Below is a small trained network, with its code and all its weights. Each question gives an input and a class and asks what happens when units are switched off, that is, made to give their printed mean instead of their output.

import numpy as np


def w(rows, s, z=0):
    codes = np.array(rows[::2]) - 128.0
    scale = np.full(codes.shape[1], s)
    scale[-1] = z or s
    return codes * scale


def f(y):
    return y / 2 * (1 + np.tanh(0.7978845608 * (y + 0.044715 * y**3)))


def log_softmax(a):
    a = a - a.max(-1, keepdims=True)
    return a - np.log(np.exp(a).sum(-1, keepdims=True))


def net(x, mask):
    res = np.array(x, float).reshape(1, 3) / 4 @ E
    y = f(res @ A[0][:, :-1].T + A[0][:, -1])
    res = res + np.where(mask, y, B[0][:, -1]) @ B[0][:, :-1]
    return log_softmax(res[-1] @ U[:, :-1].T + U[:, -1])


A, B = {}, {}
E = w([
[151,116,113,35,125,146,176,40],'x0',
[65,190,245,138,182,174,100,113],'x1',
[171,77,219,148,221,62,147,99],'x2',
],0.011)
A[0] = w([
[39,224,169,109,117,228,90,99,253],'neuron 1',
[186,14,81,123,150,68,213,94,182],'neuron 2',
[40,233,131,222,120,126,15,250,180],'neuron 3',
[173,37,157,168,158,3,160,131,208],'neuron 4',
[125,94,70,166,95,190,118,198,158],'neuron 5',
[114,83,56,175,97,55,143,216,200],'neuron 6',
],0.0068,0.0062)
B[0] = w([
[97,151,125,73,145,151,202,116,247],'neuron 1',
[164,75,142,124,116,57,161,88,223],'neuron 2',
[58,153,154,218,132,252,175,231,246],'neuron 3',
[157,120,158,180,166,123,91,59,232],'neuron 4',
[95,144,71,162,86,147,94,149,185],'neuron 5',
[167,135,82,205,76,134,82,103,213],'neuron 6',
],0.011)
U = w([
[80,151,144,144,134,184,166,180,156],'0',
[140,155,140,180,111,145,59,149,65],'1',
[169,114,192,133,175,67,118,71,172],'2',
[123,124,141,99,133,112,86,174,3],'3',
[130,180,138,8,134,130,165,88,245],'4',
[148,134,64,120,80,111,101,130,154],'5',
[186,113,111,85,126,87,155,122,38],'6',
],0.011,0.0026)

Each question gives the input, the list of numbers given to net, and the class t.
The units are the neurons (one row each of A and B). Each row of codes is followed by its name. A weight is (code - 128) times the scale printed after its matrix; where a second scale follows, it is the last column's (A, B and U).
mask holds one flag per neuron, in row order. A switched-off neuron (its flag False) gives its mean, the last column of its row in B, instead of its output. The means were averaged over made-up inputs and are rounded, as every weight is.
A unit's drop is (log p(t) with every unit on - log p(t) with that unit switched off) / (log p(t) with every unit on - log p(t) with every unit switched off).
The circuit of an input: a set's keep is (log p(t) with only the set's units on - log p(t) with every unit switched off) / (log p(t) with every unit on - log p(t) with every unit switched off). Starting from all 6 units, units are removed one at a time, each time the one whose removal leaves the highest keep (on an exact tie, the one counted first), for as long as the keep stays at least 0.8.
units of the circuit, in order: the units of the circuit, biggest drop first
unit that matters most: the unit with the biggest drop
top k neurons: the k neurons with the biggest drops, biggest first
drop when u is switched off: that unit's drop, to one decimal
input [5,5,0], class 4: unit that matters most : neuron 3
input [-3,-5,2], class 2: units of the circuit, in order : (neuron 3; neuron 4)
input [-6,-8,-5], class 1: units of the circuit, in order : (neuron 3; neuron 6)
input [0,-2,-2], class 5: top 2 neurons : (neuron 3; neuron 4)
input [5,3,-8], class 4: top 2 neurons : (neuron 3; neuron 1)
input [3,-1,-1], class 4: top 3 neurons : (neuron 3; neuron 6; neuron 4)
input [-3,-2,3], class 2: top 3 neurons : (neuron 3; neuron 4; neuron 5)
input [2,-1,0], class 6: top 3 neurons : (neuron 3; neuron 4; neuron 1)
input [3,-6,1], class 2: top 2 neurons : (neuron 2; neuron 4)
input [6,3,-4], class 4: drop when neuron 3 is switched off : 0.3
input [2,2,-1], class 4: drop when neuron 1 is switched off : 0.0
input [6,-5,4], class 2: drop when neuron 4 is switched off : 0.1
